Known rows, with every step that occurs
x > d > h > t > z: [-22.5  30.5  14.0 -32.2 -36.9 -41.1  12.0   0.6  58.6 -14.0 -42.9   8.7
   2.6  34.2 -18.9  11.0 -29.5  -6.1  -6.0 -36.7  32.8 -21.1 -24.5  14.1
 -15.4 -24.0  47.6  34.5 -24.7  -0.9  -8.7   0.8 -16.9  -4.0  17.3  35.5
  32.7  51.9  19.7 -25.0 -48.2 -23.3  17.0  28.6  20.4]
n > v > f > z > d > h > t: [-26.7   9.2  13.4 -30.8  14.0 -14.2  -8.4  10.0  61.7 -29.0 -15.2   1.8
  -8.4  39.8 -34.7 -27.6   3.9  13.6  29.5 -67.8  35.6 -28.8   8.8 -14.0
 -21.3 -31.0  77.0   3.7 -48.4   5.4 -37.3  28.5 -27.7 -37.6  -3.3  -3.5
   6.5  18.1  25.7  -7.3 -42.1  -8.4  13.4   8.9 -17.7]
g > v > d > h > z > t: [-11.5  -4.0  24.9 -26.3 -27.0   3.2  23.0  -2.4  23.7  27.3 -20.0  10.6
  -8.6  24.8 -48.5 -15.7 -25.6   2.6  21.1 -47.3   8.2 -38.5 -35.3  24.5
  -8.6  -4.1  78.8  17.5 -44.0   4.1  12.0  13.1  -8.4   0.3  34.9  41.2
   6.4  43.9  32.7 -24.7 -38.6 -23.7   7.9  21.2 -10.4]
t > h > z > d: [ -8.9  -8.2  -7.3 -42.5  -5.1 -11.6  27.7  -0.3  52.9  36.5 -14.9  21.9
 -30.8  61.0 -24.7 -11.4 -13.1   2.7 -40.0 -30.9  15.6 -37.9   4.1  -7.5
  -3.9 -24.9  56.9  -9.2 -61.9  -3.4  34.0  16.0  16.3  -8.3  37.4  27.0
   8.6  29.2   7.4 -29.3 -31.6   4.8  -0.4  20.0  -6.7]
x > n > v > d > f: [-43.4  13.5  10.1 -53.9 -18.1 -30.8  -4.9 -15.7  31.2 -23.6 -36.0  -1.1
   0.9   0.3 -34.2   0.3  -0.1  20.8  22.4 -52.7   1.6 -13.0 -22.0  -3.9
 -15.7   6.7  72.4  30.7 -37.4 -39.0 -22.3   4.0 -29.5   9.6  25.4  29.7
  -7.1  28.3  22.5 -12.7 -21.7  -8.8  37.2   5.3 -29.3]
d > f > x > g: [-21.5  19.6  11.1 -38.6 -27.1  -4.6  -2.2 -26.8  58.3 -70.4  -3.2   9.1
 -14.7  36.9  10.0  10.9   0.1 -30.6  31.4 -30.5   8.2 -17.7 -23.8 -25.9
 -20.6 -10.4  61.7  20.1 -27.0  -5.2 -11.1  43.4 -19.0  14.1  -0.5   9.8
  -3.9  14.8  20.1   7.4  27.4   9.6  22.0   6.1 -19.5]
f > z > d > h > t > g > v: [-11.3 -11.7   2.3 -24.1   9.9 -16.7  10.8  19.3  46.6 -10.0  -5.5  23.3
  -3.8  42.1 -36.5 -26.9 -13.9   9.6  31.8 -59.7  11.5 -21.1   4.9  -9.8
 -13.6 -47.8  47.0   5.5 -57.5  -4.0   4.5  23.4   8.0 -28.0  -9.4   7.9
   5.7  45.8  26.1 -13.7 -21.2  -2.8  -2.3  11.1 -12.7]
f > x > d > h > z > t > g: [ -9.5 -10.2  39.2 -40.3 -38.1 -47.0  27.9   3.5  49.3 -43.5 -30.5  23.5
  -5.8  45.3  -3.9  15.5 -21.4 -29.8  -9.7  -8.1  35.2 -26.2 -15.5   2.0
 -27.9 -12.4  43.6  -0.6 -29.5  -8.2  20.0   9.9 -19.9  23.5  13.4  23.7
  19.4  45.7  16.2 -24.2   3.8  -5.6  16.5   5.6 -16.7]
t > z > d > f > x > g: [-31.1  11.4 -17.3  -9.8  10.2   1.7  17.8 -19.5  60.9 -19.9 -29.0  21.2
 -12.6  58.8 -23.6   6.5  -0.6  -3.0  38.8 -26.4   7.5 -44.1  -8.5 -20.0
 -19.5 -15.4  50.7  27.6 -56.8  -8.0 -13.1  13.7   1.7 -16.6   6.6   6.3
 -21.2  20.5   3.0 -12.7  -9.6  13.8  27.6  12.1 -38.6]
h > d > f > z > t > g > v > n: [-57.7  31.8   7.2 -36.5 -23.1  -2.4  28.6 -23.0  38.3 -20.4 -18.0  29.6
  10.6  40.5 -34.4 -26.5 -39.2  12.1  47.4 -44.7  -4.2 -35.7 -18.4 -27.3
  25.7 -48.3  51.0  38.8 -33.1 -13.9 -12.9  31.1  -1.0 -42.7  26.6  12.7
   0.2  32.5   7.4  11.9   5.3   5.7  -6.8  17.0   2.5]
n > z > d > h > t > g > f: [  3.3 -12.8  -6.3 -21.8  33.6 -41.4  32.4   2.3  70.9  -0.3 -15.2  -2.1
 -18.8  51.9 -15.4  -7.8  -7.1   0.7   2.9 -56.4  16.3 -20.2  -1.9  -9.8
  -3.8 -37.8  40.1  16.8 -57.5 -10.2   2.8  -4.6 -25.3 -48.7  -5.4  18.9
  10.9  36.9  16.7 -14.5 -33.1   0.6  24.5  36.9 -38.4]
g > v > n > z > t > d > f: [-12.5   9.5   4.3 -26.6 -21.4  17.6  22.5 -17.2  33.3  -8.5 -26.9  11.1
   4.2  43.2 -29.0 -41.5 -24.9   9.3  28.2 -40.4 -23.1 -46.4 -42.2  -6.9
   0.9  -9.7  52.4  14.6 -36.1 -12.9  -5.2  16.8 -14.7 -36.3  19.0  22.7
 -12.8  30.9  -0.5   5.3 -14.2 -27.4   8.3  10.6  -8.3]
t > g > v > d > f: [-24.7 -14.7   9.1 -37.6  -7.3   1.5  31.5  10.8  52.5 -31.4 -16.6  26.4
 -34.4  48.9 -32.8 -37.1 -22.1  15.6  11.1 -48.8 -25.5 -15.9 -18.7 -10.0
 -16.8  -5.9  58.5  29.4 -45.6  -9.4   6.7  45.0  -8.1   1.4  29.6   2.4
 -11.8  27.8  22.0 -27.7 -12.7 -24.1  -8.3  33.9   7.0]
x > d > f > v > n > z > t > h: [-40.1  45.0   2.8 -47.2 -40.9  -6.0   5.9  -3.2  58.0 -37.4 -43.5  21.5
  -2.0  55.6 -13.6  -8.4 -16.2 -10.8  35.6 -21.5  29.2 -24.7 -13.1  -2.8
   0.3 -37.9  53.5  25.0 -24.8 -10.8 -29.3  19.3   0.7 -11.8  26.7  18.1
  15.8  44.4   8.1   2.3 -23.6   0.6   6.2  -9.9  20.8]
f > z > t > h > d > v: [-17.1  12.2  -0.2 -26.1 -31.9   4.3  21.7   1.9  37.2  16.9 -15.3  31.9
 -11.5  61.1 -26.9 -22.3 -15.5  13.2  14.5 -50.8  24.4 -40.2  13.3 -21.6
   7.5 -31.0  51.0  -5.1 -47.8  -4.9  -8.6  10.1  15.3 -53.3  20.1  16.5
 -10.1  30.4  28.3  13.8 -18.5   3.3   6.5 -15.5 -21.3]
n > z > t > h > d > v > f > x: [ -3.2   1.8   5.7 -17.5  -8.7 -18.6  33.7 -17.1  54.0   9.7 -25.5   2.9
 -22.7  73.7  -7.5 -15.5 -10.8 -11.2  -4.1 -39.9  20.9 -41.6   1.0 -19.8
  -0.8 -14.1  56.0   2.2 -44.0 -10.0 -19.7 -14.9 -19.7 -62.7  23.7  28.3
  -1.0  23.8  23.0   7.4 -22.7   9.0  34.7   8.9 -51.8]
z > t > h > d > v > f > x: [-24.2  29.0  16.5 -33.1 -35.2  -5.1  20.5  -4.8  32.9  10.7 -21.9   6.0
  -9.5  63.2 -27.2 -24.9 -20.1  10.4  -8.0 -22.8  36.5 -47.4 -11.0 -20.7
  25.2 -13.9  48.0  -6.8 -54.4   1.3 -15.5  18.1   2.7 -37.1  30.8  31.8
 -10.2  26.0  26.9   4.4 -24.6  -9.2  32.4   1.4  -9.5]
z > t > g > h: [ -7.1   8.8   8.6 -36.6 -19.4  -6.9  44.4  19.3  39.0 -14.2 -31.1   1.3
  -9.3  52.2 -27.6 -14.5   0.4  13.7 -22.7 -42.2  22.7 -24.0 -17.1 -13.6
   9.7  -5.5  32.1 -17.4 -74.5   1.0   3.1  11.8 -12.6 -32.9   8.4  20.4
 -22.5  30.7  28.1   6.5 -14.6 -33.2  35.8   1.3  -2.7]
g > f > z > d > v > n: [-24.7  14.3   3.1 -30.0  -3.0  12.2  13.9  10.8  46.8  -4.9   6.1  29.7
 -29.0  45.8 -52.3 -20.0 -15.2  27.4  33.0 -50.7  16.7 -34.5   8.1 -43.0
  33.3 -53.1  45.6   0.7 -55.7  -4.9  23.6  47.1  -1.3 -36.9   1.1   8.6
 -22.5  17.5   5.3   4.8 -20.3   5.0  -9.3 -16.0 -10.6]
h > d > v > n > z > t > g: [-44.2   5.6  -4.1 -28.8 -30.7 -29.7  39.4 -22.7  61.8   7.6  -5.5  26.0
  -3.4  43.9 -27.7 -24.8 -39.7  34.5  16.6 -40.4 -11.4 -50.6 -16.3 -10.0
  23.7 -15.0  38.4  32.1 -21.5 -28.7 -13.3   2.9 -22.6 -61.5  15.5   7.4
  -9.3  40.7  28.5   7.6  -6.4 -24.3  -0.5  35.9 -15.6]
n > v > d > f > z: [-42.7  17.4  11.2 -35.1  -8.0  -1.4   5.2  -2.9  57.5 -21.1 -17.9  31.2
 -11.0  26.5 -22.1 -16.5   3.0  10.8  53.5 -53.9  20.6 -21.7   1.3   7.8
 -11.5  -6.1  83.7  27.7 -31.2  -3.1 -26.7  30.9 -25.8  -5.0  15.7   2.3
 -14.1  22.3  33.6  -7.1 -22.1   6.6  12.0   7.5 -32.8]
g > f > x > d > v > n > z: [-19.8  12.7  22.3 -31.6 -27.3 -13.7  21.3  -3.2  52.7 -34.8 -16.0  26.0
 -32.5  51.3 -24.1  -6.7 -24.0  -5.7  11.6 -24.6  21.7 -32.3  -6.7 -34.1
  17.2 -25.8  41.4   6.5 -34.0 -12.1  30.8  36.8 -28.8  -8.6  15.5  23.4
  -6.2  25.0   2.2  -4.5 -10.0  -0.8   2.3 -10.9 -18.4]
z > d > v > f: [-34.5   9.9   5.0 -28.3   4.4   6.4 -10.3  13.0  64.7  -8.8   5.4   6.1
 -21.9  34.4 -48.2 -31.9  -6.1  26.7  32.0 -38.7   2.0 -43.7 -15.2  -7.3
   8.6 -31.9  64.1  17.1 -47.2  -4.8  -9.8  40.1 -14.7 -19.9 -16.4   4.4
 -22.1  23.2  49.0 -26.4 -21.7 -20.6  15.7  12.1  -8.4]
d > f > v > n > z > t > g: [-31.0   8.7  -9.8 -44.3 -11.6   7.4  18.4 -11.0  70.3 -52.2  -2.3   3.0
  -0.5  52.9 -12.9 -13.1   1.6   5.4  44.7 -49.7   5.3 -31.8 -14.5 -18.6
   4.4 -26.6  47.5  19.2 -30.2 -13.2 -45.0  13.5  -2.0 -30.0  -4.0 -14.3
 -14.1  27.9   7.1  29.2   6.0   6.6   6.9  -6.5  -4.5]
x > n > z > t > d > v: [-13.2  -1.6  -4.7 -42.5 -24.1 -30.4   8.8 -14.0  33.3  -1.4 -39.0 -17.2
  -3.2  23.3 -22.6   0.5 -13.4  20.5  -7.8 -53.6 -10.0 -33.3 -24.0 -16.3
 -15.6   5.6  45.1  21.5 -41.0 -52.8 -20.2 -33.8 -28.1 -37.9  20.4  35.3
  -2.6  32.9  14.9  -5.8 -20.9 -18.2  47.0  -2.9 -47.2]
d > f > x > n > v: [-39.4  13.4  18.6 -49.6 -19.3  -9.7  -1.4 -31.0  47.3 -73.8 -20.4  -0.4
   1.4  23.1  -7.0  -0.1   2.1 -23.4  29.8 -41.0   3.0 -22.6 -27.9 -23.1
 -16.2  -9.7  63.3  28.7 -27.2 -23.2 -19.0  27.9 -20.0  21.4   4.1  20.1
 -10.1  17.6  19.3   4.6  23.0  13.0  35.4  -5.7 -30.0]
v > n > z > d > f > x > g: [ -7.3   2.2   3.0 -24.7   0.0 -34.2  26.6 -25.0  58.0 -24.6   5.1  20.3
   2.5  40.7  -4.6   2.6  -1.8  -1.4  32.9 -13.7  -7.4 -19.4 -20.3 -15.5
   3.0 -17.2  43.2  -2.8 -29.7 -15.4  -3.9   7.0 -25.8 -29.2 -18.4   7.1
 -20.5  23.9  -6.0  19.7  12.6  12.1  23.8  23.5 -34.7]
d > f > v > n: [-35.7  20.3  -4.0 -45.1 -20.6  15.8   2.3 -12.2  68.2 -49.9   6.1   7.9
   2.5  35.5 -14.6 -11.9   0.5   6.3  46.0 -46.9   3.4 -29.9 -22.7 -13.3
  11.4 -26.2  56.1  21.1 -20.5  -5.3 -35.5  26.1  -6.9  -8.6  -6.6  -8.1
 -14.8  28.5  12.9  21.1   8.8   3.5  -3.8  -6.8   8.4]
v > n > z > d > h > t > g > f: [ -6.0  -7.3   2.0 -28.0  14.7 -45.5  42.9  -9.1  60.9  -6.9   8.1   7.2
   1.4  44.2 -25.5  -9.3 -14.6  20.8   6.4 -34.2  -2.9 -20.0 -16.3 -17.1
  21.5 -28.5  27.3   0.8 -41.7 -13.5   1.3  -0.5 -20.3 -46.7 -16.6   9.6
 -13.9  30.4 -11.4  14.2 -17.2   1.8  19.9  37.2 -18.1]
v > d > f > x > g > h > t: [-42.1  29.8  29.1 -26.8 -27.8 -18.3  -0.8  -4.4  36.7 -33.4  12.3   7.5
 -10.3  16.4 -21.4   4.7 -18.8 -17.2  45.3 -24.2  10.4   1.4 -19.5  -0.4
  10.0   4.5  67.3  27.3 -39.3  -3.3  -4.4  35.3 -23.0  31.7   9.9  33.2
  -6.9  40.1  31.4  -9.8  -2.1  31.7  29.8  15.9 -27.1]
h > t > z > d > v > f: [-39.7  13.0 -17.6  -8.2  -1.6  -5.2   6.6   1.7  61.9  -6.2 -19.0 -24.0
  -8.0  47.6 -46.2 -25.0 -25.9  25.1   8.5 -64.9   0.6 -54.4 -17.5 -13.3
  -2.7 -16.9  40.2  40.5 -49.1 -15.9  -6.8  -4.7 -11.0 -40.5 -12.3   2.5
  -6.3  25.4  21.8 -14.5 -49.7 -13.8  34.8   8.1 -19.6]

Rows
[-17.9   9.8   8.5 -32.8 -22.5  -6.8   6.5 -38.3  54.0 -67.1  -5.3   9.9
 -10.6  44.2   5.7   1.5  -3.4 -34.4  42.9 -30.6  -4.7 -22.3 -27.0 -25.7
 -24.2  -9.3  61.4  18.4 -26.2 -12.4 -14.3  35.6 -17.3  -0.2   2.2  12.6
  -3.6  19.0  10.1  17.8  26.1  10.7  20.4  10.0 -27.5]  d > f > x > g > v > n > z
[-29.2  -2.0  12.0 -34.7   0.6 -34.0  15.9  11.2  58.6 -11.9 -10.0  21.4
 -15.6  33.2 -30.4 -16.3  -9.0  23.4  28.1 -62.4  35.1 -16.4  11.0   4.6
 -10.7  -5.3  62.9  17.4 -46.3  -4.1 -20.5  26.1 -23.7 -15.6  16.2   4.6
   3.1  37.5  26.5 -12.0 -46.0  -5.9   8.0  27.9 -25.7]  n > v > d > h > t > g > f > z
[-42.8  34.4   3.0 -48.9 -36.4  -9.8  12.7   3.2  64.2 -54.0 -43.2  21.2
  -3.0  53.3 -15.4  -6.5 -17.2  -4.8  39.7 -27.2  20.2 -23.2 -14.9  -4.5
  -7.0 -38.8  49.1  31.8 -22.7 -16.2 -28.1  18.5  -7.5 -13.9  18.0   3.0
  13.4  41.7   8.1   0.5 -15.7  -6.6   3.6  -8.3  20.0]  x > d > f > v > n > z > t > g
[-19.0  -6.7  33.9 -30.3  -6.7 -61.5  21.1   3.4  38.9  -3.3  10.6  -2.5
 -11.8  18.1 -31.5  11.2 -29.9   5.2   9.5 -39.3  17.7   2.3 -11.9   1.8
   8.1   0.6  52.2  26.8 -40.3 -13.4  -5.0  -0.6 -24.4  11.6  16.0  39.4
   8.6  48.4  18.5 -21.4 -33.1  23.3  31.2  40.9 -34.9]  v > d > h > t > g > f > x > n > z
[-30.0  -2.2 -13.2  -1.1   6.1  -2.9  12.9 -10.2  61.5  -9.8 -15.7  15.4
 -25.3  64.2 -41.9  -6.7  -2.5   2.6  28.1 -30.5   5.0 -49.1   2.2 -21.4
 -20.0  -1.0  53.5   9.7 -68.1  -9.5 -20.0  14.4  -3.4 -27.9   6.2  13.1
 -23.1  32.9  20.8 -14.7 -22.8   1.2  22.5  13.8 -40.3]  t > z > d > v > f > x > g > h
[-20.4 -35.5  17.7 -51.9   1.3 -44.9  40.5   9.0  54.2 -37.7  -8.6  18.2
 -39.1  49.6 -33.5   0.2 -19.3  13.3 -15.7 -44.3  12.5 -16.0   8.0 -33.0
 -15.9  -9.6  41.7   6.8 -58.4 -24.5  18.8  29.8 -14.3   3.6  30.9   4.9
   3.2  27.7  -4.1 -22.4 -13.6  -0.6   0.1  24.0 -21.2]  t > g > f > x > n > v > d > h > z
[ -2.0 -13.8  -5.8 -13.1  13.0 -24.4   8.0  -7.1  73.9 -13.3  -7.8   7.6
 -32.9  56.0  -8.6  -9.3   1.1  -8.5  28.0 -40.2   3.1 -32.3   2.0 -12.6
 -26.6 -18.4  62.0  10.4 -42.6 -17.9 -10.1   4.6 -34.3 -44.3  -8.6   7.3
  -1.2  26.7  34.6 -12.8 -12.8  -0.5  22.9  18.0 -57.9]  n > z > d > v > f > x > g
[  2.2  -8.3  -4.8 -23.2   2.9 -13.9  45.2  12.2  59.5   2.6 -28.6   7.4
 -28.9  66.9 -14.5  -7.4  -4.3  10.6   9.4 -52.8  22.9 -28.2   5.5 -13.3
   0.0 -17.5  44.9   6.6 -53.1 -12.2  -6.3 -17.3 -25.7 -58.4  17.0   5.2
  -7.0  27.1  12.9   2.1 -29.6  -0.4  21.6  -1.7 -45.6]  n > z > t > g > f > v > d
[-26.9  -3.5  -3.9 -26.8  -0.4 -12.1   8.8  26.3  50.3 -34.3 -17.9 -14.9
 -15.8  49.0 -42.9 -50.7 -32.9  23.1   1.8 -72.8 -10.5 -27.4 -13.8 -22.2
 -13.3 -31.1  37.0  25.3 -56.6 -16.1  15.5  26.0 -10.9 -31.3  -4.9  -5.8
  10.2  31.2  19.8 -21.2 -38.2 -29.4   8.2  11.5   7.6]  h > t > g > v > f > z > d
[  1.2 -14.5  29.4 -35.6 -21.1 -51.1  10.7 -10.8  30.2 -34.1 -24.6  -1.7
   6.1  25.7   1.5   9.1 -13.9 -15.9  -8.0 -20.1  11.6 -21.5 -22.3 -15.1
 -19.8  10.8  37.2  -1.0 -37.3 -33.1  -1.3 -17.2 -35.6   6.8   9.5  39.7
   2.4  43.1   7.7 -14.7  11.2   4.8  42.6   1.1 -59.5]  f > x > n > z > t > d > h
[-35.7  12.8  12.1 -46.3 -20.2 -24.9  34.9  -0.5  29.5 -40.4 -41.8  -2.4
   6.4  45.7 -30.6 -16.3  -5.4   4.5   3.7 -38.8  25.5 -26.4 -15.6 -21.9
   4.9  -6.1  32.9  -3.2 -74.2 -21.4 -15.5  14.9 -10.9 -25.1  18.7  25.5
 -11.9  40.1  23.0  11.9  -3.7 -18.4  43.5  -1.4 -17.9]  z > t > g > h > d > f > x > n > v
[-40.2  25.7  18.6 -29.5 -14.4 -31.8  21.3 -23.3  31.6 -26.6 -21.6   4.7
   6.5  22.1 -25.2  -9.8 -15.1 -31.0   7.0 -40.6   4.5  -4.8 -17.1 -20.2
  23.0 -13.5  50.1   7.0 -64.2 -15.8   1.9  15.9 -33.2  -9.3  25.1  67.7
   7.1  64.1  29.4   1.9   8.9  13.5  17.9  18.8 -23.5]  g > h > d > f > x > n > z
[-52.6  36.9  -2.5 -35.1 -21.8  -9.4  20.7 -22.6  54.4 -13.5 -16.6  15.8
  15.5  37.0 -19.1 -15.1 -28.7  12.0  49.1 -40.9  13.6 -40.0 -19.3 -13.0
  33.8 -41.1  48.8  37.6 -25.2 -14.7 -26.6   7.1 -19.0 -46.4  18.8  10.1
   5.8  42.3  12.4  13.8   0.0   5.9  -3.3  11.1  -7.5]  h > d > f > v > n > z > t
[ 10.6  17.0 -20.9 -35.6 -27.7 -27.5  -2.6   5.1  55.3 -12.2   0.5   9.4
 -28.2  53.8  -5.5  14.6 -11.5  23.7  20.4 -34.9  41.4 -21.6   4.2 -32.1
  -8.7  -8.8  33.8 -15.2 -58.8  -9.8 -19.4  25.9 -20.5 -50.2  20.4   1.1
  20.2  40.7 -11.0  12.1 -32.1 -27.1  -8.0  13.5  -5.0]  x > g > f > v > n > z > t > d > h
[-46.8  10.5  -3.7 -30.8 -28.0 -25.2  40.0 -21.1  59.0   7.1  -4.7  24.7
 -10.5  47.5 -35.7 -25.1 -42.3  36.9  18.0 -42.8  -4.9 -51.5 -12.3 -21.2
  33.9 -22.9  35.8  31.7 -28.5 -27.5  -7.4  12.4 -20.2 -65.0  20.7   9.6
  -8.8  36.9  21.0   9.6 -12.4 -20.9  -3.7  30.7 -13.1]  h > d > v > n > z > t > g > f
[-43.6  14.6 -14.2 -17.6  -3.0 -20.7   7.0 -10.2  46.4 -27.0 -33.2 -25.2
   9.9  35.9 -34.8 -12.0 -23.1   8.5  14.4 -54.2   0.9 -43.2 -25.8 -15.4
  -6.7 -15.0  29.6  43.6 -51.0 -30.3   2.7 -10.8  -7.6 -15.0  -9.7  15.1
  -2.6  33.0   9.4 -12.0 -29.0   1.4  48.8  -0.5 -31.8]  h > t > z > d > f > x > n
[-38.1  -6.9  -7.9  -9.2   8.0  -2.6  13.6 -13.5  56.6  -7.9 -24.3  10.1
 -17.3  54.2 -48.8  -8.2  -7.7  14.8  25.7 -34.8  -5.3 -56.8  -7.0 -21.2
 -16.7  -6.8  54.7  26.1 -53.3 -22.2 -20.2  -0.9  -1.6 -22.3   6.6  10.9
 -29.0  22.8  14.8 -21.2 -22.6   4.6  30.6   5.3 -45.1]  t > z > d > v > f > x > n
[-25.8  22.9  13.9 -46.8 -36.2 -48.7  11.0  15.9  61.2 -32.7 -24.9  10.8
  -1.2  38.5 -26.0  -1.7 -33.9   9.3   2.0 -34.1  36.1 -13.4 -16.0   2.2
   0.2 -34.0  32.9  20.4 -29.6  -6.9  -8.0  19.2 -13.4  -5.4  13.8  19.5
  34.8  60.5   8.1 -15.0 -44.8 -27.6  -4.3  23.4  39.4]  x > d > h > t > g > f > v > n
[ -9.9   7.3  42.6 -31.9  -6.6 -18.7   0.8  -3.4  32.3 -35.9 -13.3 -15.4
 -22.2  49.0 -27.0  -5.8  -6.4 -15.3 -11.5 -27.7  15.8 -17.5  -9.5 -45.5
  -6.9 -14.9  72.7 -12.0 -47.0  -4.5 -18.3  10.6 -28.5 -10.7  18.6  31.7
  -4.1   4.0   3.2  -9.0 -11.0  21.8  38.9  -6.2 -29.9]  v > f > x > n > z > t > h
[-39.2  15.4  30.7 -31.5 -27.0 -14.3   9.5  -9.7  38.4 -22.9  12.9  17.6
 -18.1  19.8 -24.2  18.2 -16.3 -23.2  40.4 -21.1   9.5  -6.3 -14.3   0.5
   1.0   1.8  78.1  21.5 -38.6  -4.0   3.8  30.5 -18.6  33.9  20.6  32.1
  -4.6  35.5  24.5 -13.1   4.3  39.9  20.0  13.7 -34.4]  v > d > f > x > g > h > z
[-26.8  -3.1  -3.6 -50.2 -36.1   9.0  28.0   1.7  46.3   8.7 -12.2  -2.8
   2.7  41.4 -32.4   8.7 -29.4  18.0  -2.3 -41.4  13.8 -69.6 -18.7  -4.7
  -2.8 -21.5  46.4   7.4 -40.2 -22.5   8.2 -15.4  -0.9 -30.9  18.9  -3.7
   8.2  27.3 -14.2  -3.1 -12.5  -0.9   5.7 -21.3 -18.2]  h > z > t > d > f > v > n
[-33.5  13.1   3.9 -38.9 -50.7 -23.7  24.1  -1.4  66.9 -23.7 -32.9  28.2
 -15.7  52.1 -24.0 -12.0 -26.0  13.9  12.8 -25.8   1.3 -37.7 -17.5   3.9
 -11.2 -13.7  44.9  26.0 -14.7 -26.0 -12.9  10.2 -15.1 -27.8  12.5   8.7
  -1.3  39.8  28.1  -3.8 -24.1 -35.0  10.4   9.4   8.5]  x > d > v > n > z > t > g
